Rows near named flat spaces through zero (a row that begins with a name and a colon came from that space):
cqlz: -12  -2  -4  15  6  31  -30  25  -25  2  -12  -29  -7  -9  -8  9  -31  -22  61  0
cqlz: -15  -26  -7  -8  25  -2  33  -7  -4  46  -13  12  -3  -17  7  -7  5  5  56  -9
ntbn: 20  -9  -8  33  -7  -12  -21  18  21  1  18  7  -5  22  18  -17  24  10  36  22
nlsg: -16  -27  37  -24  25  -17  11  -22  -13  -21  -36  24  11  5  -16  -9  7  29  -59  -12
lgms: -26  14  10  5  -35  14  23  -23  10  -9  20  17  2  0  20  -22  10  -3  -24  8
bcfb: 7  0  -16  -36  -8  25  3  -42  11  2  11  -5  -5  -4  -27  -4  2  18  -13  11
nlsg: 4  0  8  -8  27  -28  -6  -25  18  5  10  -15  15  13  -4  6  12  11  -21  -1
lgms: 6  -2  -10  -20  -14  20  37  20  -16  -14  -31  3  -22  -7  -11  -4  -28  -12  -20  0
bcfb: 7  -3  13  9  21  4  -31  35  -18  -38  -31  -47  -8  21  -18  6  -39  -16  -5  8
cqlz: 7  5  14  30  -38  -15  -24  -10  8  -22  15  4  12  26  10  14  2  -17  -9  24
nlsg: 34  9  -32  -10  -66  -8  44  -18  5  17  3  14  -7  2  -3  46  -24  -46  0  21
ntbn: -29  35  9  -25  6  34  -17  -29  -1  -21  20  -35  8  -13  -16  -6  -12  3  -47  -13
cqlz: -2  9  7  3  -12  -4  -17  -20  2  -6  11  -11  12  7  -4  18  -6  -11  -9  6
ntbn: -29  26  5  22  -30  28  -11  17  -22  -4  12  6  4  -23  17  5  -11  -26  14  -14
qrpc: 0  26  -5  5  11  3  -21  1  17  -7  29  -31  3  4  4  -7  6  2  -11  -1
ntbn: -12  58  -23  28  4  20  -23  39  14  13  60  -21  -1  -28  35  -17  21  -6  18  -26
lgms: -7  38  -14  42  -63  6  -15  -6  24  18  75  57  13  -20  48  -11  58  5  12  -3
qrpc: -7  -9  13  0  15  -11  -11  -7  -10  3  -10  -1  11  -1  -6  13  -3  0  2  -8
qrpc: 15  -10  -33  -2  22  21  4  25  18  20  11  -4  -26  -5  4  -40  21  28  49  7
lgms: -5  -2  17  9  23  -17  -37  -11  -1  -1  6  -12  19  6  -4  14  6  6  1  -7
lgms: -13  9  11  0  -7  -2  19  -3  0  -11  -3  -6  1  4  8  -4  -9  -11  -26  0
qrpc: -21  17  -9  4  30  62  -31  67  -20  -22  1  -3  -26  -34  3  -57  10  34  13  -29
qrpc: -3  34  -27  -11  66  16  18  61  9  9  8  -59  -24  -21  12  -36  -7  5  3  -31
lgms: 2  10  -7  -14  28  -19  27  6  -15  21  -26  -67  3  -1  -12  51  -62  -58  17  -10
bcfb: 35  -25  -20  7  -64  19  -36  -7  -22  5  -7  64  -3  -10  -23  36  7  3  44  18
qrpc: -8  -6  13  11  -32  20  -13  11  -19  -27  -11  35  -4  -3  0  -9  2  5  -12  3
bcfb: -5  -20  27  25  1  -11  -47  14  -31  -13  -23  23  16  1  -6  23  -2  0  16  -8
bcfb: -10  -4  7  -7  45  -15  -14  -7  1  19  6  1  14  -13  -1  -2  22  25  2  -25
qrpc: -23  -43  64  29  -29  -61  35  -18  -22  -16  -51  54  27  30  22  24  -8  -26  -31  10
nlsg: 10  1  -5  31  -52  9  5  39  -24  -12  -20  7  -12  5  10  25  -37  -50  32  15
nlsg: -50  -16  27  26  5  76  -100  -11  -22  -28  12  -12  4  -2  -16  -43  8  36  69  14
bcfb: 26  -21  -33  -30  13  0  72  13  22  19  -18  7  -35  4  0  -36  5  18  3  12
bcfb: -2  0  26  45  0  -39  -18  53  -28  -8  -19  33  16  -5  27  25  3  -20  -2  -26
ntbn: 49  -33  -10  -23  6  -30  9  -17  12  -6  -30  -16  -8  36  -33  24  -18  0  -9  32
cqlz: 2  -21  4  -2  22  -15  22  33  -15  9  -28  44  -6  -17  9  -13  19  22  -4  -25
cqlz: 0  13  -17  -9  32  45  -25  31  3  -18  3  -53  -24  -1  -15  -35  -14  14  17  3
nlsg: 22  2  2  21  54  -36  -5  34  39  -19  5  -73  -10  51  14  -31  -3  1  -3  24
qrpc: 21  -26  23  14  -14  -28  -47  -15  -12  -23  -19  14  19  27  -21  38  -5  -2  -8  18
cqlz: -15  -9  -2  14  9  -14  35  2  7  35  2  2  0  -3  27  -9  4  -13  44  -1
cqlz: -8  -15  1  25  5  10  1  67  -42  7  -39  22  -13  -23  12  4  -19  -18  52  -21
bcfb: 76  36  -71  -23  -60  24  39  44  14  -16  5  -15  -47  1  -17  18  -32  -33  -27  23
ntbn: -37  -9  25  20  -25  15  2  10  -36  -3  -21  35  7  -18  14  4  -10  -17  18  -13
lgms: 43  13  -25  8  -3  -20  -18  40  3  5  14  35  -3  -15  4  15  30  15  -12  -20
ntbn: 1  27  -15  16  -27  0  -1  -3  0  19  22  -26  7  -5  10  37  -24  -48  31  4
nlsg: -4  -8  40  52  47  -42  -43  52  -4  -34  -20  -49  10  43  19  -4  -16  -16  8  6
nlsg: 37  -10  -19  27  -73  -39  41  4  6  26  3  64  0  7  27  38  9  -35  22  20
cqlz: -20  -15  23  24  48  -41  2  -2  21  23  12  -2  17  13  32  -25  33  19  22  -7
lgms: -46  30  19  3  -21  -1  9  -57  2  16  30  -28  30  -6  13  28  -19  -42  -6  -3
bcfb: -4  -38  14  -21  -19  25  18  -25  -8  -30  -41  2  -16  25  -27  -20  -24  7  -9  36
bcfb: 15  -61  15  6  5  0  -26  17  -32  -13  -58  35  -8  13  -26  4  -7  18  40  15
lgms: -5  -17  -8  -16  8  8  2  -43  14  25  9  -8  3  3  -12  -5  7  13  33  14
nlsg: 30  -13  -10  16  -78  -27  20  -29  3  15  2  43  8  15  5  50  -6  -38  17  32
ntbn: 6  -5  2  20  -8  -8  -15  11  -6  1  -4  -8  3  9  3  18  -12  -20  29  9
qrpc: 3  38  -24  -12  -26  25  22  2  13  -4  26  -16  -13  -12  5  -7  -7  -14  -25  0
lgms: 19  9  1  -12  -1  -11  -25  2  -8  -13  2  32  10  -14  -14  19  20  21  -50  -22
ntbn: 20  2  -22  15  -16  -12  7  -22  53  19  51  7  -4  24  24  -31  45  22  21  32
cqlz: 0  13  -6  -26  52  24  -22  20  -1  -18  -2  -35  -11  -11  -21  -25  0  31  -26  -20
nlsg: 1  1  22  8  38  -36  -6  16  0  -14  -15  -32  10  19  3  9  -12  -9  -27  -7
ntbn: -7  -5  6  4  35  -12  -11  -14  30  8  26  -5  6  11  13  -37  40  38  2  2
qrpc: 46  -15  -18  -8  60  -23  -27  46  -4  -1  -29  -42  -12  13  -27  18  -18  6  18  -5
-17  6  2  2  5  0  9  -14  11  15  20  7  6  -8  15  -15  19  10  3  -7
ntbn
-21  39  10  12  22  19  -49  24  -24  -18  5  -69  11  -11  -9  28  -44  -37  4  -20
cqlz
1  -5  -11  -17  25  14  -9  4  -12  15  -9  -8  -3  -19  -17  7  -6  9  21  -15
qrpc
-31  8  30  2  -3  -20  2  -38  -6  3  5  -1  29  -1  7  23  -5  -17  -25  -11
qrpc
-25  22  13  29  37  -17  8  56  -14  7  -5  -25  4  -14  34  -2  -13  -27  11  -33
cqlz
18  5  2  5  4  7  -36  -7  37  -40  28  -23  -8  38  -5  -43  26  37  -33  32
cqlz
17  18  -22  -1  -27  17  3  4  20  -8  26  5  -14  2  4  -17  14  8  -13  12
ntbn
7  4  31  35  -34  -20  4  48  -11  -62  -26  16  -6  31  20  -8  -13  -21  -61  13
qrpc
35  34  -43  -44  20  7  30  23  13  4  10  -17  -21  -24  -15  -1  0  11  -52  -25
ntbn
14  -2  -17  -25  30  19  19  39  2  -13  -15  9  -29  -13  -8  -43  14  39  -29  -15
cqlz
-11  9  2  22  15  13  -47  6  3  2  24  -26  7  1  5  -6  6  3  39  1
nlsg
-6  1  11  -10  -8  -1  -1  -26  9  -11  11  23  8  1  -1  -13  23  24  -40  -1
lgms
-17  8  -9  -44  12  35  15  -22  -7  6  1  8  -5  -33  -20  -15  5  26  -26  -22
nlsg
-15  11  16  14  -36  26  -35  8  -22  -30  6  41  6  -17  1  -3  13  11  -25  -11
lgms
-14  24  -2  11  -20  7  -9  -19  9  8  34  -6  11  -6  13  6  6  -12  6  0
bcfb
-5  -10  6  -34  12  -6  -9  -40  -33  22  -26  -1  22  -25  -38  63  -29  -15  0  -24
qrpc
21  2  -2  0  -7  6  -31  6  -5  -27  -10  -32  -4  20  -23  19  -27  -13  -7  18
ntbn
-31  14  23  11  45  -36  -3  -18  9  24  18  -33  30  -1  20  11  4  -11  2  -22
cqlz
46  1  -47  -14  -3  23  -48  2  2  21  18  -3  -10  -15  -34  26  6  15  48  4
bcfb
18  -6  8  -18  38  -39  -16  -24  16  3  5  -1  18  10  -14  11  24  29  -39  -10
lgms
24  -49  -12  -8  -6  -14  24  -10  -3  27  -30  35  -9  8  -11  9  3  8  46  18
qrpc
-7  0  5  -7  -1  1  -6  -1  -26  8  -16  7  10  -20  -11  32  -17  -15  3  -19
cqlz
-15  -25  18  2  16  2  -13  5  -24  2  -25  22  5  -9  -6  0  2  13  18  -12
qrpc
23  -11  -10  -6  31  -4  -11  36  -12  -4  -26  -14  -12  0  -16  6  -13  5  10  -7
qrpc
4  -28  -6  -2  0  25  -23  -2  -11  3  -15  7  -10  0  -19  -6  -2  15  47  13
cqlz
-10  22  3  9  17  -7  7  25  1  -3  5  -22  1  -4  16  -4  -7  -13  -14  -16
cqlz
47  -4  -37  -14  -10  -9  72  51  24  -6  -13  33  -43  6  15  -42  19  19  -35  8
lgms

Rows near named flat spaces through zero (a row that begins with a name and a colon came from that space):
hl-qh: -57  -35  51  -42  1  13  -3  15  -53  -23  58  11  -30  -15  33  2  27  2  40  6
hl-qh: 46  -16  20  35  -12  -3  12  2  8  2  -9  -15  9  1  -1  16  10  -14  -14  -23
hl-qh: 7  4  7  -16  3  -13  59  12  -13  -15  26  13  4  6  -38  1  -24  -10  -35  22
nr-pg: 15  20  -57  -9  -38  19  -26  9  17  -75  -30  -22  3  12  -5  -31  8  -69  -2  -27
hl-qh: 58  11  4  -23  -8  -8  51  14  35  -28  -26  1  -13  -3  -18  -37  -10  -18  -25  5
nr-pg: -13  68  -5  -51  62  33  20  -22  -49  16  18  13  -17  7  6  -15  3  11  -45  -2
tb-rn: -12  21  20  -21  3  -9  10  -6  -3  -13  -3  1  -26  6  15  -19  11  -3  18  6
qc-qt: 6  -6  7  25  -31  -32  7  8  24  -9  15  9  9  23  -13  21  1  4  19  -14
tb-rn: 30  8  38  23  -4  -4  71  -17  -2  36  19  6  -12  11  -14  14  -12  -8  -9  70
tb-rn: -60  -28  -14  29  -28  -65  -14  8  15  -21  -33  -16  17  -4  -30  4  -36  -9  30  32
nr-pg: -21  -10  -5  -27  -4  -5  8  9  4  -17  -7  3  -10  -13  -6  -24  -15  -5  10  32
tb-rn: -15  10  -5  -45  11  -20  13  19  7  -24  7  21  -5  -1  -15  -21  -12  21  -7  -16
hl-qh: 10  -5  -14  27  -17  6  -28  -3  12  4  -2  -5  12  9  7  16  11  -3  11  -21
tb-rn: 31  12  16  38  2  -12  21  -16  11  31  -11  -7  5  11  -5  18  -1  3  -12  7
hl-qh: 45  -16  50  21  2  -7  46  -1  4  26  7  0  -7  -4  0  13  5  7  -11  12
hl-qh: -15  -20  8  12  5  -1  -20  5  -23  -3  6  -10  11  -7  5  18  7  0  -3  -28
hl-qh: -50  3  -23  -21  -11  -1  16  13  -31  -22  68  28  14  21  -33  21  -19  -7  -4  20
nr-pg: 1  17  -56  -49  -9  37  -9  16  -2  -53  4  5  0  -1  -12  -34  -6  -36  -19  -6
hl-qh: -4  26  26  12  13  -9  80  -19  -44  13  26  -3  -5  15  -34  16  -24  -31  -39  68
nr-pg: -64  28  -39  -21  -1  -25  -18  -2  -3  -25  -6  6  2  12  -18  -14  -22  -3  15  16
qc-qt: -35  -28  -14  21  -48  -53  -24  15  52  -7  2  17  12  14  -14  11  -16  24  62  14
tb-rn: 26  -21  -11  -1  -18  1  20  21  19  -7  24  17  17  2  -25  9  -13  4  -14  -2
tb-rn: -13  -32  18  -32  17  7  15  11  -7  12  -2  6  -12  -35  3  -21  -16  17  1  42
hl-qh: -46  4  15  -15  22  3  -3  -9  -47  -6  3  -12  -12  -11  10  -4  2  -12  0  16
nr-pg: 10  61  -36  -1  -9  32  -6  -20  4  11  43  26  1  48  3  16  17  -2  3  -7
nr-pg: 8  -18  3  17  22  -7  -10  6  -13  12  -10  -9  24  -14  -10  18  -5  16  -33  -40
qc-qt: 26  -37  -14  -2  -27  -2  30  14  41  -6  -36  -6  0  -28  -24  -32  -37  -22  0  75
tb-rn: 0  -60  -20  41  -38  18  -49  9  9  -5  -13  -23  22  -19  10  16  4  -25  25  3
qc-qt: -2  46  2  -9  27  -55  16  -10  42  31  -29  22  -4  16  -15  -12  -20  59  0  -7
qc-qt: 10  -7  -3  -19  -17  7  17  10  21  -7  12  15  -10  -1  -3  -15  -5  -1  14  28
nr-pg: -27  10  -12  8  15  -37  0  -6  4  5  -33  -8  10  -4  -21  -4  -27  10  -9  11
nr-pg: 49  -27  7  42  -14  6  7  3  29  46  23  16  24  7  -7  38  0  30  -4  -7
qc-qt: -48  -30  27  1  29  -19  -2  8  -53  3  16  -8  13  -20  -8  24  -9  14  -17  -15
tb-rn: -9  -32  -41  8  -2  -14  -46  23  19  -11  -20  -1  38  -15  -19  7  -17  20  -12  -49
qc-qt: 16  -8  18  41  23  -5  7  -20  -16  30  -46  -36  8  -20  -1  8  -9  -12  -29  14
nr-pg: -9  -39  6  36  8  -56  5  7  24  28  -41  -9  27  -22  -31  12  -40  32  -9  14
qc-qt: 11  23  -6  7  17  -10  2  -7  0  2  -21  -8  7  6  -8  -1  -3  2  -24  -24
tb-rn: 2  -20  -22  13  -26  27  -5  6  -9  -9  31  2  16  5  -10  19  -2  -25  -1  13
qc-qt: 1  12  -11  50  13  -16  -33  -26  9  29  -62  -34  13  -4  7  7  -4  -1  -4  -7
qc-qt: -6  -18  -2  17  -18  -15  -2  13  -7  -24  12  -5  17  6  -16  19  -2  -14  -3  -23
-12  -30  37  -41  11  2  7  10  2  -2  -18  -1  -33  -37  27  -38  3  14  26  32
tb-rn
40  -20  5  13  -28  8  -16  15  14  -42  -19  -21  0  -3  14  -7  26  -34  4  -49
hl-qh
-12  -8  -33  20  9  -8  -8  3  -6  15  3  2  36  -1  -33  23  -28  10  -30  -4
tb-rn
-12  -13  7  -8  1  1  -6  9  -14  -13  10  -1  0  -6  3  2  5  -2  2  -13
hl-qh
21  0  -7  46  -25  2  4  -8  11  23  27  7  19  26  -11  38  2  -4  3  5
hl-qh
15  17  -16  1  35  -19  5  -8  22  30  -50  -4  11  -14  -17  -15  -28  29  -34  0
hl-qh
19  7  -14  -20  -2  -7  26  2  21  -30  -61  -22  -14  -21  -14  -52  -23  -37  -17  39
nr-pg
28  -42  39  10  -29  -3  14  10  19  -16  -24  -19  -21  -21  19  -18  12  -25  28  24
nr-pg
-47  -3  -20  -43  18  -10  5  11  -9  -6  5  17  1  -15  -21  -19  -32  18  -5  32
nr-pg
-3  6  36  0  22  -21  24  -9  -1  35  3  10  -11  -1  3  5  -4  35  2  15
qc-qt
6  28  -11  28  -12  -23  -25  -22  51  31  -33  3  -5  20  14  -1  4  25  38  6
qc-qt
-6  -17  47  7  11  9  -8  -8  -33  -2  -13  -27  -22  -19  36  -3  27  -16  13  -6
hl-qh
14  17  -4  27  -1  -12  4  -13  15  21  -11  -1  8  14  -7  12  -4  6  -4  2
nr-pg
-19  29  -12  38  -13  15  -5  -29  -48  -26  -11  -42  0  19  2  12  11  -79  -8  17
hl-qh
26  37  -21  45  -25  30  -9  -22  -13  -2  30  -7  12  45  4  37  28  -41  -6  -23
tb-rn
20  -18  -20  -1  -27  23  3  13  2  -32  3  -8  6  -4  -8  -7  -1  -40  -7  6
qc-qt
38  34  -49  -11  -6  -12  26  4  48  -12  -29  11  12  13  -40  -26  -32  -5  -32  9
hl-qh
-20  16  7  -25  0  -55  7  13  26  -32  -22  8  -11  7  -11  -24  -9  19  15  -24
tb-rn
3  9  -5  23  -13  -17  4  -9  23  18  -4  5  4  15  -7  10  -8  8  14  19
nr-pg

Rows near named flat spaces through zero (a row that begins with a name and a colon came from that space):
fsgl: 7  31  4  16  -18  13  7  -4  -15  -45  5  -8  17  4  -1  -38  34  -39  24  -21
bmqg: 11  -17  -10  -24  27  -9  -11  17  7  18  0  25  22  20  -36  6  -7  -20  12  27
fsgl: -8  19  11  -23  4  21  58  -20  -3  34  39  21  8  -13  18  26  8  -40  -13  3
dcll: -3  27  20  -6  11  4  28  24  16  -2  13  -10  -34  -31  10  14  28  -17  -19  -30
fsgl: 3  -15  21  -4  19  -27  15  23  -20  5  15  -9  35  7  -7  -6  42  -18  -13  -12
fsgl: 26  5  5  -13  26  5  -7  -18  46  30  -15  30  -15  -15  12  28  -8  -15  -18  -23
thrl: 6  58  -18  13  -22  6  -3  -16  31  -25  -1  19  -27  -8  -21  24  -26  -35  1  -8
thrl: 4  -28  -27  -13  21  41  -17  16  14  -39  -9  -5  -7  34  -28  -32  -32  -9  35  20
fsgl: -3  -32  17  14  12  -39  -1  25  1  -9  -3  -31  -26  -3  6  13  5  48  -53  -26
thrl: -2  19  -11  -20  30  62  26  -33  4  25  8  46  -3  18  -3  -41  19  -15  28  46
fsgl: -14  8  -5  12  -10  -20  33  -3  -26  -10  38  -5  -15  32  -34  16  5  0  -33  3
dcll: -14  35  8  7  -8  -12  12  -2  -6  22  9  4  15  -17  1  15  21  -16  0  6
dcll: 6  -16  8  3  21  23  -7  31  5  -57  -12  -32  36  3  6  -52  21  -33  30  -18
bmqg: -39  22  -18  -2  -7  30  -9  28  -17  6  10  -34  3  10  -29  -4  5  -15  63  25
fsgl: -38  24  3  5  -18  -8  37  26  -7  -12  28  -25  -21  -26  0  27  -13  6  -23  16
fsgl: 2  8  -9  5  -1  -7  -1  -5  -6  -1  7  9  -12  22  -28  2  4  0  -4  5
bmqg: 13  -43  16  10  20  -33  -5  30  29  -49  -17  -25  5  -15  19  2  -24  19  -55  -27
ltcg: -5  6  7  7  1  11  -4  -27  -8  35  -3  -5  22  2  20  -1  23  -4  17  -12
thrl: 13  12  9  18  -23  8  15  -27  -19  -34  0  8  -6  -3  26  -41  25  8  -9  -16
dcll: -56  53  -18  42  -15  36  -7  -19  14  -2  2  -58  7  6  -4  21  -16  -18  35  -4
bmqg: -2  -20  23  -1  68  -7  0  8  49  32  -20  -8  33  -15  23  13  12  -3  -35  -10
ltcg: -21  -3  -15  -2  17  21  0  8  8  6  -2  -2  -40  11  -16  -9  -14  40  0  37
dcll: 9  -21  2  11  41  25  -60  -17  36  38  -46  -31  18  14  15  -3  15  2  38  -46
ltcg: -15  47  8  33  4  -15  -9  6  -20  11  -1  -15  -24  12  -27  -22  74  18  5  -12
thrl: 42  18  15  -33  13  0  12  24  34  -8  4  31  -27  -31  -1  20  12  -55  -9  -43
thrl: -13  19  -9  -22  -4  5  14  7  28  14  6  21  29  -35  6  39  -51  -37  6  39
dcll: 25  -21  10  -2  2  -27  0  -5  -8  1  -2  19  -9  5  3  -4  13  20  -32  -14
ltcg: -35  27  -6  1  -21  -2  27  16  -14  -6  26  -12  12  -13  -9  18  -15  -15  4  33
ltcg: -15  37  14  10  -5  -5  -20  32  29  -2  -23  -30  6  -57  23  17  8  -15  18  -20
bmqg: -18  -17  0  1  -9  0  9  14  -39  -2  19  -27  2  21  -10  -12  16  13  13  5
thrl: -14  -12  2  6  -27  -3  0  -22  -26  21  -2  -4  10  -10  31  -1  -9  37  2  16
bmqg: -4  21  -6  11  15  -22  -1  3  21  -10  -17  38  -12  -12  -16  -13  -10  34  -38  54
dcll: -15  41  1  -3  8  15  29  -9  11  14  14  21  7  -14  -1  5  9  -26  -2  26
ltcg: 27  23  -11  -46  27  9  -19  44  48  15  -6  34  -19  -18  -42  35  -12  -65  33  -3
thrl: 24  17  1  18  -13  -13  -24  13  6  -35  -10  -16  -57  7  -21  -1  22  4  -5  -58
ltcg: 33  -34  -2  -10  13  -16  0  20  0  -44  -3  20  -35  19  -21  -28  -2  22  -33  -2
ltcg: 10  7  -15  -20  9  11  22  -9  0  3  20  40  -6  23  -31  1  -10  -24  -3  28
ltcg: 16  -36  1  -6  0  -4  5  -17  -28  6  11  8  8  33  -2  -13  10  9  -6  -8
thrl: 45  -36  -15  -26  26  -23  -30  24  51  -13  -2  2  -3  28  -47  64  -55  -59  -11  -52
bmqg: 9  -33  26  -45  20  5  36  36  -17  25  27  -3  0  -18  19  7  31  -20  -2  -19
ltcg: 4  27  1  -5  21  12  -47  13  37  47  -29  -11  -10  -18  -7  27  20  -21  45  -32
dcll: 7  30  -14  22  -5  -27  -27  -29  -29  16  -5  32  59  47  -51  -24  37  -26  29  29
bmqg: 10  17  0  9  8  14  -22  -30  41  17  -20  -4  19  -9  18  27  -14  -35  12  -38
dcll: 27  -28  8  -8  -17  -43  -6  18  -27  -11  4  9  -20  6  -11  1  11  23  -24  -18
bmqg: -2  -16  7  -9  -20  36  11  7  -26  -17  13  -35  -20  -3  27  -20  14  -3  32  -35
thrl: 5  -5  7  1  29  22  36  -14  -3  -32  11  17  47  18  6  -52  22  -32  -8  20
fsgl: 1  -29  21  -5  23  -33  5  28  -9  9  5  -16  39  -2  2  5  24  -6  -18  -10
fsgl: 6  -41  -4  -3  3  -2  -5  -20  -22  16  2  2  9  31  2  -10  -4  27  -4  5
ltcg: -9  2  -12  17  -12  -15  -22  -12  -20  25  7  -20  -4  39  -33  24  7  5  14  -17
fsgl: 15  -27  -1  -6  18  -13  -22  -1  -2  16  -12  9  21  20  -11  -7  7  5  5  1
bmqg: 23  11  -3  -10  -30  7  10  -29  -18  2  9  36  -22  -1  8  -6  3  -2  3  -5
bmqg: 14  -31  -1  7  -49  -1  6  -21  -56  -26  22  -22  -11  30  11  -13  4  10  8  -41
thrl: -10  0  5  27  5  -31  -8  23  -2  -33  -1  -35  14  11  -19  -3  12  0  -18  -15
dcll: -26  13  -8  42  -53  -37  -4  -26  -40  -12  10  -24  27  15  -4  12  -15  22  -12  10
dcll: 15  26  -3  37  7  -25  -33  -25  -4  11  -9  -5  -13  47  -43  0  49  -2  -4  -45
-16  -26  3  -24  4  12  23  23  -30  13  21  -8  2  3  2  -12  9  11  13  25
ltcg
-1  21  -10  -11  -4  26  -8  -6  12  15  -10  19  -18  -15  4  -3  -8  -1  27  18
fsgl
-53  10  -12  6  0  22  6  23  -9  -10  -3  -20  26  -13  1  -28  -17  22  29  75
thrl
-2  21  -5  3  7  16  2  9  8  -20  -2  1  -16  2  -14  -19  11  -9  10  5
thrl
4  4  10  -3  14  -8  -19  26  20  3  -21  -4  -15  -26  6  -1  13  12  0  -8
fsgl
-14  24  -15  3  -14  0  8  -1  3  -9  14  4  14  5  -22  20  -26  -29  8  21
fsgl
-9  17  3  4  -2  7  0  -34  -21  65  2  14  -31  7  7  3  37  38  4  3
thrl
11  -3  -14  13  8  32  18  -55  -4  -27  6  26  30  45  -2  -43  -6  -20  -1  16
thrl
21  1  3  1  30  -41  3  2  8  12  14  20  14  35  -48  26  22  -33  -34  -18
fsgl
35  -16  -9  -1  22  -11  -2  -45  11  25  6  38  -8  51  -29  20  -3  -11  -31  -22
fsgl
13  17  1  14  13  25  7  -18  -8  -22  0  9  -26  27  -11  -50  47  2  4  -14
thrl
-12  37  -16  -26  7  15  11  28  28  7  12  20  -11  -18  -32  30  -27  -42  19  35
ltcg
-33  19  -39  1  -30  8  -16  9  -20  -1  5  4  -15  18  -46  2  -40  22  38  70
fsgl
-23  7  13  41  -36  -37  -13  10  -25  -23  -3  -56  14  -11  15  6  13  23  -11  -30
ltcg
2  -8  2  -10  9  7  -18  9  10  19  -19  4  -17  -17  12  -6  2  27  10  8
fsgl
27  18  -4  -21  35  24  -15  -10  61  13  -31  52  -5  -25  6  -2  -16  -22  4  14
bmqg
14  -27  -7  21  49  -10  -38  -13  53  -16  -43  5  26  19  -5  -13  -27  16  -29  6
bmqg
7  22  -31  -17  -60  -5  -3  -11  -57  7  32  32  -9  35  -53  8  -8  -24  50  27
bmqg
-3  20  -3  10  1  20  20  -26  -3  -17  5  17  17  7  5  -29  7  -13  -1  19
thrl
48  -24  -13  -43  16  1  -3  -4  7  16  13  49  4  35  -39  19  -13  -52  12  -10
ltcg
-3  -13  -18  -13  7  0  -7  -12  -8  40  4  25  -24  26  -27  13  -15  30  1  34
fsgl
7  -15  10  -12  -16  -12  2  17  0  -13  3  -11  30  -25  22  16  -18  -25  3  -16
ltcg
-6  23  -24  26  -28  44  9  -61  -11  -40  -2  19  6  25  8  -49  -21  5  16  32
thrl
